Here is a tiny trained network, its code and every weight. The questions are about switching its units off for an input and a class, where a switched-off unit gives its printed mean instead of its output.

import numpy as np


def w(rows, s, z=0):
    codes = np.array(rows[::2]) - 128.0
    scale = np.full(codes.shape[1], s)
    scale[-1] = z or s
    return codes * scale


def f(y):
    return y / 2 * (1 + np.tanh(0.7978845608 * (y + 0.044715 * y**3)))


def log_softmax(a):
    a = a - a.max(-1, keepdims=True)
    return a - np.log(np.exp(a).sum(-1, keepdims=True))


def net(x, mask):
    res = np.array(x, float).reshape(1, 7) / 4 @ E
    y = f(res @ A[0][:, :-1].T + A[0][:, -1])
    res = res + np.where(mask, y, B[0][:, -1]) @ B[0][:, :-1]
    return log_softmax(res[-1] @ U[:, :-1].T + U[:, -1])


A, B = {}, {}
E = w([
[135,182,144],'x0',
[160,122,118],'x1',
[104,152,1],'x2',
[107,119,150],'x3',
[243,134,84],'x4',
[132,178,228],'x5',
[134,68,141],'x6',
],0.0098)
A[0] = w([
[214,186,195,153],'n0',
[179,85,116,132],'n1',
[247,233,128,254],'n2',
[41,88,94,145],'n3',
[20,113,209,213],'n4',
[128,145,167,76],'n5',
[91,180,83,84],'n6',
],0.011,0.0083)
B[0] = w([
[108,65,177,194],'n0',
[144,94,94,152],'n1',
[49,81,167,245],'n2',
[113,166,208,187],'n3',
[92,70,244,247],'n4',
[220,196,128,133],'n5',
[72,198,168,150],'n6',
],0.011,0.012)
U = w([
[74,52,46,180],'0',
[41,235,117,46],'1',
[186,128,60,2],'2',
[48,62,255,211],'3',
],0.0084,0.006)

Each question gives the input, the list of numbers given to net, and the class t.
The units are the neurons (one row each of A and B). Each row of codes is followed by its name. A weight is (code - 128) times the scale printed after its matrix; where a second scale follows, it is the last column's (A, B and U).
mask holds one flag per neuron, in row order. A switched-off neuron (its flag False) gives its mean, the last column of its row in B, instead of its output. The means were averaged over made-up inputs and are rounded, as every weight is.
A unit's drop is (log p(t) with every unit on - log p(t) with that unit switched off) / (log p(t) with every unit on - log p(t) with every unit switched off).
The circuit of an input: a set's keep is (log p(t) with only the set's units on - log p(t) with every unit switched off) / (log p(t) with every unit on - log p(t) with every unit switched off). Starting from all 7 units, units are removed one at a time, each time the one whose removal leaves the highest keep (on an exact tie, the one counted first), for as long as the keep stays at least 0.8.
units of the circuit, in order: the units of the circuit, biggest drop first
k most important neurons: the k neurons with the biggest drops, biggest first
drop of u: that unit's drop, to one decimal
input [-2,4,7,2,4,-2,2], class 0: units of the circuit, in order -> n4
input [4,5,8,3,-5,-1,0], class 1: units of the circuit, in order -> n4; n2; n6
input [-4,-5,5,8,4,-4,1], class 2: 2 most important neurons -> n4; n2
input [8,6,7,-1,-2,-5,-7], class 1: units of the circuit, in order -> n4; n6
input [5,-6,3,-1,3,0,8], class 0: units of the circuit, in order -> n4; n3
input [-1,-6,4,-1,1,0,-3], class 1: 2 most important neurons -> n4; n0
input [-7,-3,8,-8,-5,-8,0], class 1: 2 most important neurons -> n4; n3
input [-6,1,-1,2,1,0,-6], class 0: drop of n4 -> 0.5
input [8,2,7,7,3,4,4], class 0: drop of n3 -> 0.4
input [2,6,4,-5,-2,-5,3], class 0: drop of n4 -> 0.6
input [5,-8,8,-8,-6,-4,1], class 1: drop of n0 -> 0.1
